Here is a tiny trained network, its code and every weight. The questions are about switching its units off for an input and a class, where a switched-off unit gives its printed mean instead of its output.

import numpy as np


def w(rows, s, z=0):
    codes = np.array(rows[::2]) - 128.0
    scale = np.full(codes.shape[1], s)
    scale[-1] = z or s
    return codes * scale


def f(y):
    return y / 2 * (1 + np.tanh(0.7978845608 * (y + 0.044715 * y**3)))


def log_softmax(a):
    a = a - a.max(-1, keepdims=True)
    return a - np.log(np.exp(a).sum(-1, keepdims=True))


def net(x, mask):
    res = np.array(x, float).reshape(1, 6) / 4 @ E
    y = f(res @ A[0][:, :-1].T + A[0][:, -1])
    res = res + np.where(mask, y, B[0][:, -1]) @ B[0][:, :-1]
    return log_softmax(res[-1] @ U[:, :-1].T + U[:, -1])


A, B = {}, {}
E = w([
[114,115,126,88,135,120,26,210,108,4,229,197],'x0',
[136,135,135,136,127,113,137,124,108,121,137,128],'x1',
[129,134,131,135,119,183,94,134,107,181,122,140],'x2',
[234,35,114,60,70,97,139,111,134,157,127,231],'x3',
[145,116,119,126,207,20,39,244,92,236,134,55],'x4',
[142,229,150,67,123,114,116,225,47,26,2,143],'x5',
],0.0075)
A[0] = w([
[163,138,80,126,212,53,81,208,125,187,103,125,87],'N1',
[144,183,110,134,102,168,136,86,185,96,134,190,2],'N2',
[209,2,93,25,118,98,140,90,70,155,77,227,62],'N3',
[144,111,127,138,125,129,163,73,94,193,24,93,45],'N4',
[154,199,144,83,82,119,129,204,84,96,14,131,63],'N5',
[136,101,115,127,122,67,69,145,124,168,126,82,46],'N6',
[135,115,146,112,132,171,49,175,111,81,214,178,16],'N7',
],0.0077,0.0085)
B[0] = w([
[110,171,175,143,81,167,186,137,140,96,105,217,233],'N1',
[1,133,143,155,46,155,254,105,194,121,81,191,159],'N2',
[20,172,98,148,223,135,143,88,74,146,90,84,254],'N3',
[230,211,81,132,60,20,68,113,168,110,168,103,213],'N4',
[94,28,56,200,129,126,156,176,162,219,201,118,251],'N5',
[48,83,176,160,49,153,227,93,166,90,77,162,164],'N6',
[104,234,68,39,78,62,164,86,233,157,145,72,196],'N7',
],0.0092,0.0069)
U = w([
[162,196,87,83,76,29,114,134,183,128,137,108,62],'0',
[113,113,196,160,63,158,172,142,139,112,80,199,65],'1',
[149,119,134,141,155,137,109,148,115,130,126,144,253],'2',
[117,3,88,179,147,130,133,152,175,187,217,120,45],'3',
[149,130,140,125,167,137,117,148,125,128,109,137,238],'4',
[70,198,138,165,223,158,102,141,82,121,101,63,81],'5',
[207,39,188,106,152,161,46,174,58,96,94,109,108],'6',
],0.011,0.017)

Each question gives the input, the list of numbers given to net, and the class t.
The units are the neurons (one row each of A and B). Each row of codes is followed by its name. A weight is (code - 128) times the scale printed after its matrix; where a second scale follows, it is the last column's (A, B and U).
mask holds one flag per neuron, in row order. A switched-off neuron (its flag False) gives its mean, the last column of its row in B, instead of its output. The means were averaged over made-up inputs and are rounded, as every weight is.
A unit's drop is (log p(t) with every unit on - log p(t) with that unit switched off) / (log p(t) with every unit on - log p(t) with every unit switched off).
The circuit of an input: a set's keep is (log p(t) with only the set's units on - log p(t) with every unit switched off) / (log p(t) with every unit on - log p(t) with every unit switched off). Starting from all 7 units, units are removed one at a time, each time the one whose removal leaves the highest keep (on an exact tie, the one counted first), for as long as the keep stays at least 0.8.
units of the circuit, in order: the units of the circuit, biggest drop first
unit that matters most: the unit with the biggest drop
k most important neurons: the k neurons with the biggest drops, biggest first
drop when u is switched off: that unit's drop, to one decimal
input [8,6,1,7,3,1], class 0: units of the circuit, in order -> [N7]
input [-4,1,-7,-6,5,-3], class 2: units of the circuit, in order -> [N3, N7, N1]
input [0,-4,6,6,-2,-5], class 2: 2 most important neurons -> [N5, N7]
input [5,5,-2,2,8,0], class 1: 2 most important neurons -> [N1, N6]
input [3,4,5,-4,6,-3], class 1: units of the circuit, in order -> [N1, N6]
input [-3,7,-3,-7,5,5], class 4: units of the circuit, in order -> [N3, N1]
input [8,-5,-1,8,-5,-7], class 0: 2 most important neurons -> [N7, N5]
input [-7,-8,2,8,8,-5], class 1: 2 most important neurons -> [N6, N1]
input [-6,1,0,-3,8,3], class 1: 2 most important neurons -> [N1, N6]
input [-1,-5,7,8,5,-4], class 5: 2 most important neurons -> [N3, N5]
input [-8,5,-7,-4,1,-7], class 0: 2 most important neurons -> [N4, N5]
input [-6,5,3,-6,1,-6], class 0: 3 most important neurons -> [N4, N5, N3]
input [-4,3,4,-5,7,0], class 1: 2 most important neurons -> [N1, N6]
input [7,-8,5,-3,7,8], class 3: 2 most important neurons -> [N5, N4]
input [7,-3,6,-3,7,-4], class 0: unit that matters most -> N7
input [2,4,5,5,6,2], class 1: 3 most important neurons -> [N1, N6, N4]
input [3,-6,-1,7,-7,8], class 3: 2 most important neurons -> [N5, N1]
input [-7,7,-3,-6,-7,-7], class 0: 2 most important neurons -> [N4, N5]
input [-8,5,-8,-8,8,-3], class 0: drop when N3 is switched off -> 0.1
input [5,-7,6,-1,8,7], class 1: unit that matters most -> N1
input [-3,-4,-4,7,-3,3], class 5: drop when N3 is switched off -> 0.8
input [3,7,2,-7,-4,8], class 3: drop when N5 is switched off -> 0.8
